Here is a tiny trained network, its code and every weight. The questions are about switching its units off for an input and a class, where a switched-off unit gives its printed mean instead of its output.

import numpy as np


def w(rows, s, z=0):
    codes = np.array(rows[::2]) - 128.0
    scale = np.full(codes.shape[1], s)
    scale[-1] = z or s
    return codes * scale


def norm(h):
    return h / np.sqrt((h * h).mean(-1, keepdims=True) + 1e-5)


def f(y):
    return y / 2 * (1 + np.tanh(0.7978845608 * (y + 0.044715 * y**3)))


def log_softmax(a):
    a = a - a.max(-1, keepdims=True)
    return a - np.log(np.exp(a).sum(-1, keepdims=True))


def net(x, mask):
    res = np.array(x, float).reshape(1, 4) / 4 @ E
    u = 0
    for l in range(2):
        y = f(norm(res) @ A[l][:, :-1].T + A[l][:, -1])
        res = res + np.where(mask[u : u + 5], y, B[l][:, -1]) @ B[l][:, :-1]
        u += 5
    return log_softmax(norm(res)[-1] @ U[:, :-1].T + U[:, -1])


A, B = {}, {}
E = w([
[78,253,77,35],'x0',
[79,175,212,146],'x1',
[199,212,177,181],'x2',
[99,164,87,200],'x3',
],0.0041)
A[0] = w([
[223,127,49,85,17],'L0N0',
[254,193,117,136,3],'L0N1',
[186,127,184,30,17],'L0N2',
[67,157,206,93,151],'L0N3',
[164,77,178,50,39],'L0N4',
],0.0092,0.0039)
B[0] = w([
[171,38,153,56,204],'L0N0',
[121,186,232,158,223],'L0N1',
[112,250,16,210,164],'L0N2',
[61,103,224,111,253],'L0N3',
[90,118,69,206,165],'L0N4',
],0.011,0.0019)
A[1] = w([
[71,153,160,176,181],'L1N0',
[56,65,97,83,2],'L1N1',
[126,182,21,167,139],'L1N2',
[252,112,106,29,153],'L1N3',
[108,201,101,34,130],'L1N4',
],0.011,0.0034)
B[1] = w([
[114,113,73,110,253],'L1N0',
[190,254,181,165,191],'L1N1',
[73,141,85,127,194],'L1N2',
[45,109,155,124,230],'L1N3',
[198,49,124,189,219],'L1N4',
],0.019,0.0041)
U = w([
[49,71,187,115,230],'0',
[203,17,141,183,161],'1',
[147,237,197,165,164],'2',
[90,147,4,172,167],'3',
[107,127,112,70,104],'4',
[172,141,93,54,4],'5',
[174,140,92,54,7],'6',
[174,140,89,49,3],'7',
],0.013,0.0066)

Each question gives the input, the list of numbers given to net, and the class t.
The units are the neurons (one row each of A and B). Each row of codes is followed by its name. A weight is (code - 128) times the scale printed after its matrix; where a second scale follows, it is the last column's (A, B and U).
mask holds one flag per neuron, layer by layer. A switched-off neuron (its flag False) gives its mean, the last column of its row in B, instead of its output. The means were averaged over made-up inputs and are rounded, as every weight is.
A unit's drop is (log p(t) with every unit on - log p(t) with that unit switched off) / (log p(t) with every unit on - log p(t) with every unit switched off).
The circuit of an input: a set's keep is (log p(t) with only the set's units on - log p(t) with every unit switched off) / (log p(t) with every unit on - log p(t) with every unit switched off). Starting from all 10 units, units are removed one at a time, each time the one whose removal leaves the highest keep (on an exact tie, the one counted first), for as long as the keep stays at least 0.8.
circuit, biggest first: the units of the circuit, biggest drop first
k most important neurons: the k neurons with the biggest drops, biggest first
k most important neurons of layer l: the k neurons of layer l with the biggest drops, biggest first
input [1,3,4,7], class 3: circuit, biggest first -> (L1N0)
input [7,-7,4,1], class 0: circuit, biggest first -> (L1N3, L0N0)
input [3,6,6,-7], class 3: circuit, biggest first -> (L0N2, L1N1)
input [6,-2,3,-7], class 3: 2 most important neurons -> (L0N2, L1N2)
input [7,7,4,4], class 0: 2 most important neurons of layer 0 -> (L0N3, L0N2)
input [-2,-7,-8,-4], class 2: 4 most important neurons of layer 1 -> (L1N1, L1N0, L1N4, L1N2)
input [6,6,-5,-8], class 3: 2 most important neurons of layer 0 -> (L0N2, L0N0)
input [-6,0,-7,1], class 2: circuit, biggest first -> (L1N1, L1N4)
input [4,5,3,0], class 0: 2 most important neurons -> (L0N3, L1N1)
input [4,6,-8,-6], class 2: 2 most important neurons -> (L1N1, L0N3)
input [7,3,5,-7], class 1: 2 most important neurons -> (L1N4, L0N3)
input [-2,-4,3,4], class 0: 3 most important neurons -> (L0N2, L0N4, L0N0)
input [-4,0,-4,6], class 3: circuit, biggest first -> (L1N3, L1N4)
input [-7,4,-1,-8], class 3: 3 most important neurons -> (L0N4, L0N0, L0N2)
input [-6,1,8,-7], class 2: 4 most important neurons -> (L1N4, L0N1, L0N0, L0N2)
input [0,-8,-6,-2], class 0: 2 most important neurons of layer 0 -> (L0N0, L0N3)
input [4,-1,2,4], class 1: 2 most important neurons -> (L1N4, L0N2)
input [-5,-7,3,-3], class 0: circuit, biggest first -> (L1N3)
input [4,2,-5,-4], class 2: 4 most important neurons -> (L1N1, L0N1, L0N3, L0N4)
input [-3,-3,7,-2], class 2: circuit, biggest first -> (L1N4)
input [3,-5,3,-8], class 3: 2 most important neurons of layer 0 -> (L0N2, L0N4)
input [8,-3,8,-7], class 1: 3 most important neurons -> (L1N4, L1N1, L0N0)
input [1,-8,-2,-3], class 0: 2 most important neurons -> (L1N3, L0N0)
input [7,-4,-4,5], class 1: 3 most important neurons -> (L1N4, L0N2, L0N4)
input [7,-5,5,7], class 1: 2 most important neurons -> (L1N4, L0N2)
input [-1,2,5,6], class 3: 2 most important neurons -> (L1N0, L1N1)
input [-4,-4,7,-8], class 3: 2 most important neurons -> (L0N2, L0N4)
input [1,6,-7,1], class 2: 2 most important neurons of layer 1 -> (L1N1, L1N3)
input [7,-4,-1,-2], class 1: most important neuron of layer 1 -> (L1N4)
input [-4,-2,2,-5], class 3: 2 most important neurons of layer 0 -> (L0N4, L0N2)
